[[140 127 137 132 110 111 144]
 [122 135 126 117 141 137 125]
 [121 133 128 117 127 136 132]
 [136 128 128 132 140 121 120]
 [123 128 121 123 145 140 110]
 [126 131 131 120 119 130 138]
 [144 130 137 135 118 108 143]
 [119 134 126 116 133 140 129]
 [123 133 121 122 149 141 116]]
->
[[140 127 137 132 110 111 144]
 [121 133 128 117 127 136 132]
 [123 128 121 123 145 140 110]
 [144 130 137 135 118 108 143]
 [123 133 121 122 149 141 116]]

[[129 111 143 103 131 123]
 [121 130 132 131 112 127]]
->
[[129 111 143 103 131 123]]

[[133 135 139 146 115 130 126 128]
 [130 129 151 119 151 110 146 146]
 [139 147 152 122 117 140 125 127]
 [134 140 128 132 115 134 132 135]
 [116 119 131 122 103 108 141 141]]
->
[[133 135 139 146 115 130 126 128]
 [139 147 152 122 117 140 125 127]
 [116 119 131 122 103 108 141 141]]

[[128 129 128 129 128 145 128 133 128 128 128 157]
 [130 131 128 130 128 140 128 135 128 128 128 154]
 [134 132 129 131 130 135 128 137 128 129 129 146]
 [131 128 128 128 137 128 142 128 129 153 128 128]
 [137 132 130 132 132 132 129 136 129 131 129 140]
 [137 129 129 129 139 128 136 129 129 145 129 128]
 [132 131 129 131 129 137 128 136 128 129 128 149]]
->
[[128 129 128 129 128 145 128 133 128 128 128 157]
 [134 132 129 131 130 135 128 137 128 129 129 146]
 [137 132 130 132 132 132 129 136 129 131 129 140]
 [132 131 129 131 129 137 128 136 128 129 128 149]]

[[129 138 131 139 115 122 128 140 116 138 135 134 118]
 [142 131 142 115 135 121 145 117 145 132 138 137 148]
 [122 125 122 129 125 129 121 128 123 124 123 123 122]
 [114 109 113 123 146 149 117 117 142 109 110 110 135]
 [134 124 133 118 142 133 137 118 146 124 129 129 145]
 [112 107 110 116 140 141 113 114 134 107 107 108 128]
 [130 146 133 150 107 120 127 151 107 146 140 139 111]]
->
[[129 138 131 139 115 122 128 140 116 138 135 134 118]
 [122 125 122 129 125 129 121 128 123 124 123 123 122]
 [134 124 133 118 142 133 137 118 146 124 129 129 145]
 [130 146 133 150 107 120 127 151 107 146 140 139 111]]

[[133 134 146 153 127 135 122 126 120 118]
 [131 129 124 132 110 134 135 111 122 139]
 [135 126 135 113 126 123 119 147 137 116]
 [119 134 134 153 131 135 133 126 121 121]
 [123 123 133 114 126 138 117 143 131 116]
 [148 134 134 143 115 120 123 122 127 129]
 [113 129 124 149 132 129 143 122 126 124]
 [142 133 124 130 122 126 101 128 123 123]
 [131 125 122 140 135 117 144 123 143 133]]
->
[[133 134 146 153 127 135 122 126 120 118]
 [135 126 135 113 126 123 119 147 137 116]
 [123 123 133 114 126 138 117 143 131 116]
 [113 129 124 149 132 129 143 122 126 124]
 [131 125 122 140 135 117 144 123 143 133]]
